Here is a tiny trained network, its code and every weight. The questions are about switching its units off for an input and a class, where a switched-off unit gives its printed mean instead of its output.

import numpy as np


def w(rows, s, z=0):
    codes = np.array(rows[::2]) - 128.0
    scale = np.full(codes.shape[1], s)
    scale[-1] = z or s
    return codes * scale


def norm(h):
    return h / np.sqrt((h * h).mean(-1, keepdims=True) + 1e-5)


def f(y):
    return y / 2 * (1 + np.tanh(0.7978845608 * (y + 0.044715 * y**3)))


def log_softmax(a):
    a = a - a.max(-1, keepdims=True)
    return a - np.log(np.exp(a).sum(-1, keepdims=True))


def net(x, mask):
    res = np.array(x, float).reshape(1, 3) / 4 @ E
    u = 0
    for l in range(2):
        y = f(norm(res) @ A[l][:, :-1].T + A[l][:, -1])
        res = res + np.where(mask[u : u + 10], y, B[l][:, -1]) @ B[l][:, :-1]
        u += 10
    return log_softmax(norm(res)[-1] @ U[:, :-1].T + U[:, -1])


A, B = {}, {}
E = w([
[72,2,106,169,63,183,173,59],'x0',
[115,101,92,121,143,201,77,75],'x1',
[75,64,176,176,76,108,124,158],'x2',
],0.00061)
A[0] = w([
[239,206,116,82,218,106,95,153,2],'0.n0',
[99,58,132,133,82,182,81,111,96],'0.n1',
[66,56,209,177,95,134,82,166,65],'0.n2',
[80,131,205,156,61,13,203,206,115],'0.n3',
[140,130,126,133,117,127,119,132,126],'0.n4',
[98,77,82,117,140,211,76,71,99],'0.n5',
[83,13,116,170,42,160,184,83,93],'0.n6',
[149,159,202,129,137,41,103,254,101],'0.n7',
[212,193,126,97,208,109,102,127,23],'0.n8',
[138,164,199,135,117,57,150,231,57],'0.n9',
],0.0019,0.00087)
B[0] = w([
[56,109,113,155,37,143,192,109,213],'0.n0',
[90,155,160,161,228,127,104,73,161],'0.n1',
[138,155,44,152,132,131,171,116,167],'0.n2',
[244,29,115,123,121,108,86,194,207],'0.n3',
[130,134,115,116,145,102,121,127,128],'0.n4',
[166,124,206,195,166,94,81,194,167],'0.n5',
[4,138,183,93,127,47,223,105,248],'0.n6',
[87,73,230,148,134,38,111,163,213],'0.n7',
[80,119,112,157,48,136,199,117,174],'0.n8',
[124,91,208,133,137,74,71,158,172],'0.n9',
],0.0013)
A[1] = w([
[106,157,124,197,194,157,74,105,85],'1.n0',
[118,54,143,176,109,170,67,128,186],'1.n1',
[202,78,134,152,3,98,184,182,90],'1.n2',
[136,190,179,103,105,59,107,227,95],'1.n3',
[20,171,95,53,129,179,95,60,1],'1.n4',
[157,225,186,86,86,107,85,160,82],'1.n5',
[33,51,148,148,126,114,228,93,37],'1.n6',
[150,179,27,64,93,177,183,102,96],'1.n7',
[102,213,171,85,59,56,208,168,107],'1.n8',
[249,182,24,65,75,194,176,117,91],'1.n9',
],0.0021,0.0007)
B[1] = w([
[195,107,142,106,109,181,92,71,126],'1.n0',
[196,189,115,108,136,100,174,127,157],'1.n1',
[189,168,168,86,126,152,63,156,189],'1.n2',
[144,115,89,92,78,168,219,109,220],'1.n3',
[182,117,167,99,98,90,141,185,155],'1.n4',
[35,117,13,125,132,162,207,90,163],'1.n5',
[44,154,19,184,190,50,179,127,253],'1.n6',
[135,119,164,187,123,82,69,196,150],'1.n7',
[107,129,108,103,163,251,90,39,239],'1.n8',
[70,148,123,226,120,35,33,216,141],'1.n9',
],0.0016,0.0012)
U = w([
[253,24,227,67,69,58,179,253,130],'0',
[237,119,196,150,199,218,61,47,8],'1',
[67,204,70,39,43,253,207,125,132],'2',
[106,212,88,241,84,100,11,251,173],'3',
[2,57,79,214,210,51,247,66,196],'4',
],0.0067,0.0012)

Each question gives the input, the list of numbers given to net, and the class t.
The units are the neurons (one row each of A and B). Each row of codes is followed by its name. A weight is (code - 128) times the scale printed after its matrix; where a second scale follows, it is the last column's (A, B and U).
mask holds one flag per neuron, layer by layer. A switched-off neuron (its flag False) gives its mean, the last column of its row in B, instead of its output. The means were averaged over made-up inputs and are rounded, as every weight is.
A unit's drop is (log p(t) with every unit on - log p(t) with that unit switched off) / (log p(t) with every unit on - log p(t) with every unit switched off).
The circuit of an input: a set's keep is (log p(t) with only the set's units on - log p(t) with every unit switched off) / (log p(t) with every unit on - log p(t) with every unit switched off). Starting from the 12 units with the biggest drops (on a tie, the unit counted first), units are removed one at a time, each time the one whose removal leaves the highest keep (on an exact tie, the one counted first), for as long as the keep stays at least 0.8.
units of the circuit, in order: the units of the circuit, biggest drop first
most important unit: the unit with the biggest drop
top k neurons: the k neurons with the biggest drops, biggest first
k most important neurons of layer l: the k neurons of layer l with the biggest drops, biggest first
drop when u is switched off: that unit's drop, to one decimal
input [-3,1,-5], class 3: units of the circuit, in order -> [0.n6; 1.n9]
input [1,8,2], class 1: 4 most important neurons of layer 0 -> [0.n0; 0.n5; 0.n7; 0.n8]
input [5,-1,-7], class 3: top 4 neurons -> [0.n7; 1.n9; 1.n7; 0.n9]
input [-3,-5,-3], class 2: most important neuron of layer 1 -> [1.n8]
input [5,7,-6], class 1: units of the circuit, in order -> [0.n5; 1.n5]
input [0,2,1], class 1: top 2 neurons -> [0.n0; 1.n0]
input [-4,7,2], class 1: top 4 neurons -> [1.n0; 1.n6; 0.n5; 0.n6]
input [-1,5,0], class 1: units of the circuit, in order -> [0.n5; 1.n0]
input [6,7,-5], class 1: 2 most important neurons of layer 1 -> [1.n5; 1.n0]
input [-2,4,6], class 1: 4 most important neurons of layer 1 -> [1.n0; 1.n6; 1.n5; 1.n9]
input [-6,-7,-2], class 2: units of the circuit, in order -> [1.n8; 1.n3]
input [3,-8,4], class 0: top 2 neurons -> [0.n3; 1.n2]
input [1,-3,7], class 0: 3 most important neurons of layer 0 -> [0.n3; 0.n0; 0.n8]
input [2,-6,3], class 0: units of the circuit, in order -> [0.n3]
input [-6,8,7], class 1: top 3 neurons -> [0.n6; 1.n6; 1.n0]
input [-1,5,-3], class 3: top 2 neurons -> [1.n9; 0.n7]
input [0,-2,-6], class 3: top 2 neurons -> [0.n6; 1.n9]
input [0,-3,-7], class 3: top 2 neurons -> [0.n6; 1.n9]
input [-7,6,-4], class 3: top 2 neurons -> [1.n9; 0.n6]
input [-1,8,-1], class 1: most important unit -> 0.n5
input [4,7,-4], class 1: top 2 neurons -> [0.n5; 0.n0]
input [-3,-1,-3], class 2: 3 most important neurons of layer 0 -> [0.n7; 0.n2; 0.n6]
input [0,3,1], class 1: drop when 1.n6 is switched off -> 0.1
input [-4,0,3], class 0: drop when 0.n7 is switched off -> 0.4
input [0,4,-8], class 3: drop when 1.n9 is switched off -> 0.1
